[  7 118 113 189 139 119 119]  <34>
[ 81 109 132 149 138 128 143]  <29>
[100 132 119 145 142 138 116]  <107>
[147 137 124  96 141 141 123]  <83>
[ 23 112 140 181 129 123 113]  <130>
[181 121 146  95 110 133 144]  <156>
[161 135 132 116 126 127 142]  <109>
[ 55 124 124 161 144 125 109]  <185>
[128 104 137  88 113 146 130]  <188>
after: [112]
[140]
after: [149]
[138]
after: [96]
[141]
after: [81]
[109]
which: [181 121 146  95 110 133 144]
<156>

[139  89 122 116 104 187 162 110 150] -> <69>
[105   9 102 124 138 150 129 137  86] -> <10>
[100 199 174 120 117 139 120 114 192] -> <11>
after: [187]
[162]
after: [122]
[116]
after: [162]
[110]
after: [100]
[199]

[ 98  51 125 129] = <39>
[207  52  15 133] = <21>
[207 132  15 133] = <77>
after: [52]
[15]
which: [207 132  15 133]
<77>

[148 128 137 111 148 137 115 139 111 102 110 125 113 114 156 170 169]  <7>
[ 96  91 107 145 141 135 139 109 117 120 126 142 109 126 144 140 130]  <28>
[124 125 129 137  97 127 131 142 137 135 145 136 123 110 133 123 130]  <125>
[103  78 109 146 141 143 132 107 126 117 119 134 126 122 123 146 139]  <87>
[147 150 159 114  97 110 111 144 134 119 129 124 144 132 116 116 139]  <18>
[119 182 131 108 138 112 157 128 160 113 146 125 185 164  83  30  73]  <157>
[133 119 134 117 114 123 109 116 134 116 144 125 145 126 126 133 127]  <191>
[121  91 128 130 130 135 112 106 132 105 126 128 147 129 133 143 123]  <148>
[129 124 120 129 129 120 132 147 128 122 131 132 124 115 124 115 137]  <145>
[137 143 154 117 103 111 117 158 126 122 137 131 133 124 128 119 124]  <133>
which: [124 125 129 137  97 127 131 142 137 135 145 136 123 110 133 123 130]
<125>
which: [137 143 154 117 103 111 117 158 126 122 137 131 133 124 128 119 124]
<133>
which: [ 96  91 107 145 141 135 139 109 117 120 126 142 109 126 144 140 130]
<28>
after: [185]
[164]

[159 193 131 235 140 194 201  76 179 134 198 202 112  69  79 114  76  69
 122 168 143 110 146 115 107 170 106 123  98  99 120 137 135 134 118 139
 165 118 145 180 157 162 157 140 168 184 176] = <105>
[169  89 174  84 134 116 116 185 115 113 130  96  91 164 171 166 164 164
  99  81 141  84 175  98  98  88 166  78  88  80  99 156 119 134  84 148
 152 122 140 172 131 152 168 156 181 186 180] = <158>
[162  99 161 104 128 123 125 159 120 109 136 108  86 140 148 151 142 140
  94  88 134  79 165  92  90  94 149  77  94  84  96 155 112 130  79 144
 135 124 131 150 114 136 158 153 167 165 162] = <116>
[152 196 125 237 140 193 200  70 179 136 195 204 119  67  75 110  74  67
 127 174 141 118 139 120 113 175 103 131 175 159 134 171 123 147 118 156
  93 173 127  82  83 100 138 164 126  92 105] = <22>
[173  86 180  79 136 115 115 194 115 114 129  93  92 172 179 172 172 172
  99  78 143  85 180  99  99  85 172  78  85  78 100 158 121 136  85 151
 158 122 143 179 173 158 172 158 187 194 187] = <139>
[118 153 117 152 135 140 139 116 141 145 133 149 157 126 122 122 125 126
 153 158 132 160 116 154 154 155 123 162 155 160 152 123 143 135 160 127
 130 139 133 160 141 129 119 123 114 114 116] = <16>
[159 193 131 235 140 194 201  76 179 134 198 202 112  69  79 114  76  69
 122 168 143 110 146 115 107 170 106 123 170 153 130 177 121 148 110 160
  95 174 128  86  81 102 144 169 133  98 111] = <131>
[159 193 131 235 140 194 201  76 179 134 198 202 112  69  79 114  76  69
 122 168 143 110 157 115 107 170 106 123 170 153 130 177 121 130 110 160
 144 174 128  86  81 102 144 169 133  98 111] = <42>
[ 86 156  92 142 131 126 122 105 134 156 110 144 188 130 118 108 126 130
 176 175 123 197  85 180 184 167 112 198 167 183 173  91 155 127 197 107
 132 129 130 114 161 128  93  95  84  94  95] = <163>
which: [ 86 156  92 142 131 126 122 105 134 156 110 144 188 130 118 108 126 130
 176 175 123 197  85 180 184 167 112 198 167 183 173  91 155 127 197 107
 132 129 130 114 161 128  93  95  84  94  95]
<163>
which: [159 193 131 235 140 194 201  76 179 134 198 202 112  69  79 114  76  69
 122 168 143 110 146 115 107 170 106 123  98  99 120 137 135 134 118 139
 165 118 145 180 157 162 157 140 168 184 176]
<105>

